Below are the code and all the weights of a small trained network. Each question names an input and a target symbol and asks about switching units off, where a switched-off unit gives its printed mean instead of its output.

import numpy as np


def w(rows, s, z=0):
    codes = np.array(rows[::2]) - 128.0
    scale = np.full(codes.shape[1], s)
    scale[-1] = z or s
    return codes * scale


def f(y):
    return np.maximum(y, 0)


def softmax(a):
    e = np.exp(a - a.max(-1, keepdims=True))
    return e / e.sum(-1, keepdims=True)


def log_softmax(a):
    a = a - a.max(-1, keepdims=True)
    return a - np.log(np.exp(a).sum(-1, keepdims=True))


def net(x, mask):
    ids = ['αβδεζηθλμξπστψω'.index(c) for c in x.split()]
    T = len(ids)
    res = E[ids] + P[:T]
    u = 0
    for l in range(2):
        q, k, v = (res @ M[l].T for M in (Q, K, V))
        z = softmax(np.where(np.tri(T) > 0, q @ k.T / 2**0.5, -1e9)) @ v
        res = res + np.where(mask[u], z, O[l][:, -1]) @ O[l][:, :-1]
        u += 1
        y = f(res @ A[l][:, :-1].T + A[l][:, -1])
        res = res + np.where(mask[u : u + 16], y, B[l][:, -1]) @ B[l][:, :-1]
        u += 16
    return log_softmax(res[-1] @ U[:, :-1].T + U[:, -1])


Q, K, V, O, A, B = {}, {}, {}, {}, {}, {}
E = w([
[127,134,164,196],'α',
[121,145,124,136],'β',
[103,165,112,135],'δ',
[45,129,124,111],'ε',
[104,177,104,132],'ζ',
[126,169,94,130],'η',
[116,131,232,80],'θ',
[216,143,134,135],'λ',
[74,119,78,177],'μ',
[203,177,191,181],'ξ',
[106,159,143,63],'π',
[110,191,78,137],'σ',
[156,74,121,89],'τ',
[121,152,122,130],'ψ',
[185,137,247,154],'ω',
],0.011)
P = w([
[52,253,103,212],'0',
[122,106,90,155],'1',
[121,109,85,148],'2',
[121,109,91,142],'3',
[125,115,89,144],'4',
[120,109,92,147],'5',
[120,112,92,142],'6',
[119,112,92,143],'7',
[111,109,88,144],'8',
[122,117,89,151],'9',
],0.0052)
Q[0] = w([
[253,15,98,96],'L0H0',
[160,62,97,104],'L0H0',
],0.033)
K[0] = w([
[214,3,70,99],'L0H0',
[138,91,104,98],'L0H0',
],0.04)
V[0] = w([
[87,244,46,31],'L0H0',
[127,59,253,171],'L0H0',
],0.0048)
O[0] = w([
[194,67,4,77,250],'L0H0',
[75,103,213,193,139],'L0H0',
],0.0038,0.0017)
A[0] = w([
[136,111,121,126,48],'L0N0',
[44,69,75,121,203],'L0N1',
[154,69,115,108,89],'L0N2',
[189,56,149,61,58],'L0N3',
[202,11,104,145,96],'L0N4',
[109,118,30,196,1],'L0N5',
[156,54,118,111,58],'L0N6',
[232,92,92,107,61],'L0N7',
[44,128,109,78,54],'L0N8',
[183,107,255,85,88],'L0N9',
[166,141,96,20,63],'L0N10',
[108,245,128,61,73],'L0N11',
[184,95,173,28,15],'L0N12',
[156,47,185,150,148],'L0N13',
[240,146,172,142,46],'L0N14',
[120,36,176,71,83],'L0N15',
],0.0081,0.0041)
B[0] = w([
[137,148,128,111,128],'L0N0',
[177,185,147,76,252],'L0N1',
[145,135,141,104,130],'L0N2',
[147,184,99,105,139],'L0N3',
[187,116,154,89,138],'L0N4',
[79,175,84,80,143],'L0N5',
[146,91,122,115,129],'L0N6',
[165,160,131,129,133],'L0N7',
[185,174,142,137,149],'L0N8',
[103,74,4,124,209],'L0N9',
[104,98,130,77,141],'L0N10',
[119,69,129,109,150],'L0N11',
[139,188,107,140,142],'L0N12',
[184,138,132,122,182],'L0N13',
[197,57,101,173,145],'L0N14',
[173,119,76,132,162],'L0N15',
],0.022,0.0036)
Q[1] = w([
[211,181,71,97],'L1H0',
[4,68,206,139],'L1H0',
],0.031)
K[1] = w([
[83,134,152,162],'L1H0',
[253,94,76,66],'L1H0',
],0.037)
V[1] = w([
[50,254,69,252],'L1H0',
[22,79,124,172],'L1H0',
],0.0085)
O[1] = w([
[5,163,108,196,254],'L1H0',
[45,100,129,74,136],'L1H0',
],0.011,0.0043)
A[1] = w([
[125,113,222,157,203],'L1N0',
[125,45,77,170,30],'L1N1',
[139,2,170,205,41],'L1N2',
[181,184,85,146,110],'L1N3',
[127,111,224,146,164],'L1N4',
[130,113,244,107,147],'L1N5',
[144,100,196,194,97],'L1N6',
[122,130,45,82,99],'L1N7',
[117,238,123,76,77],'L1N8',
[134,184,197,122,44],'L1N9',
[160,118,156,156,3],'L1N10',
[115,206,182,79,45],'L1N11',
[143,70,130,120,235],'L1N12',
[145,197,77,184,72],'L1N13',
[119,185,231,150,233],'L1N14',
[127,111,144,144,52],'L1N15',
],0.0095,0.005)
B[1] = w([
[130,178,150,119,142],'L1N0',
[126,226,176,167,180],'L1N1',
[98,141,3,67,150],'L1N2',
[111,61,184,150,223],'L1N3',
[98,151,132,108,135],'L1N4',
[121,195,158,138,145],'L1N5',
[169,91,77,126,138],'L1N6',
[69,76,163,117,242],'L1N7',
[181,110,20,71,254],'L1N8',
[179,130,109,159,147],'L1N9',
[102,116,151,162,131],'L1N10',
[128,164,112,171,188],'L1N11',
[108,168,198,129,195],'L1N12',
[150,55,114,170,222],'L1N13',
[131,215,174,145,211],'L1N14',
[117,132,123,97,128],'L1N15',
],0.019,0.0066)
U = w([
[82,190,80,172,39],'α',
[164,137,112,129,122],'β',
[148,114,99,115,130],'δ',
[224,83,146,171,107],'ε',
[145,101,92,104,88],'ζ',
[89,71,162,122,227],'η',
[103,192,153,3,252],'θ',
[173,141,139,131,84],'λ',
[146,131,78,202,34],'μ',
[216,181,104,134,123],'ξ',
[220,110,191,48,105],'π',
[147,102,53,96,29],'σ',
[169,139,136,131,122],'τ',
[156,128,109,114,137],'ψ',
[170,197,195,185,132],'ω',
],0.0055,0.0042)

Each question gives the input, a string of symbols that net reads in full, and the target symbol t.
The units are the heads (2 rows each of Q, K, V and O) and the neurons (one row each of A and B). Each row of codes is followed by its name. A weight is (code - 128) times the scale printed after its matrix; where a second scale follows, it is the last column's (O, A, B and U).
mask holds one flag per unit, layer by layer, with each layer's heads first. A switched-off unit (its flag False) gives its mean, the last column of its rows in O or B, instead of its output. The means were averaged over made-up inputs and are rounded, as every weight is.
A unit's drop is (log p(t) with every unit on - log p(t) with that unit switched off) / (log p(t) with every unit on - log p(t) with every unit switched off).
The circuit of an input: a set's keep is (log p(t) with only the set's units on - log p(t) with every unit switched off) / (log p(t) with every unit on - log p(t) with every unit switched off). Starting from the 12 units with the biggest drops (on a tie, the unit counted first), units are removed one at a time, each time the one whose removal leaves the highest keep (on an exact tie, the one counted first), for as long as the keep stays at least 0.8.
circuit, biggest first: the units of the circuit, biggest drop first
most important unit: the unit with the biggest drop
top k neurons: the k neurons with the biggest drops, biggest first
k most important neurons of layer l: the k neurons of layer l with the biggest drops, biggest first
input θ θ θ ξ σ, target θ: most important unit => L1H0
input α θ θ μ μ θ ζ ζ, target α: circuit, biggest first => L1H0; L0N1; L0H0
input α ε δ, target α: circuit, biggest first => L1H0; L0N1; L0H0
input ε τ ξ, target ε: circuit, biggest first => L1H0; L1N3; L1N13; L0N1
input μ θ θ μ ξ, target μ: 3 most important neurons of layer 0 => L0N14; L0N1; L0N5
input σ ε π θ β ε σ, target σ: circuit, biggest first => L1N8; L0H0; L0N5; L1N14
input π θ ζ θ ξ θ ω θ θ, target π: circuit, biggest first => L1H0; L0N11
input π θ ω θ θ π α ξ θ θ, target π: 3 most important neurons of layer 0 => L0N14; L0N11; L0N4
input θ ζ θ θ ζ, target θ: top 2 neurons => L0N1; L1N13
input ξ α π δ π ζ θ τ, target π: 2 most important neurons of layer 0 => L0N14; L0N4
input π μ ξ α θ π, target π: 4 most important neurons of layer 0 => L0N1; L0N14; L0N11; L0N4
input θ α δ π ψ σ δ α α, target θ: top 4 neurons => L0N1; L0N13; L0N9; L1N13
input θ θ ε θ α α θ θ θ σ, target θ: 3 most important neurons of layer 0 => L0N1; L0N13; L0N11
input δ θ ω, target α: top 4 neurons => L1N2; L1N1; L0N1; L0N9
input ξ ε ε α, target ω: top 2 neurons => L0N9; L1N8
input θ τ ψ μ δ ε ε ξ π β, target θ: 2 most important neurons of layer 0 => L0N1; L0N9
input θ δ α ξ α π ε ω, target θ: top 4 neurons => L0N1; L1N2; L1N12; L1N1
input ε θ τ α δ λ, target ε: 3 most important neurons of layer 1 => L1N3; L1N13; L1N6
input θ ε α ω θ π, target θ: 4 most important neurons of layer 0 => L0N1; L0N9; L0N11; L0N13
input π ε ξ ε θ δ, target π: 3 most important neurons of layer 0 => L0N14; L0N1; L0N11
input α α μ ω, target α: 2 most important neurons of layer 1 => L1N1; L1N2
input ε ω α α θ θ θ τ θ ξ, target ε: 2 most important neurons of layer 0 => L0N4; L0N13
input ε ε π λ θ μ θ π ε ψ, target ε: 2 most important neurons of layer 0 => L0N1; L0N8
input ε θ β θ ψ θ ε ω β, target ε: 3 most important neurons of layer 0 => L0N1; L0N8; L0N9
input θ α ξ θ θ α θ ξ δ ζ, target θ: top 3 neurons => L0N1; L0N13; L1N13
input α ξ θ ξ π ε θ ε α ξ, target α: top 3 neurons => L0N1; L1N1; L1N2
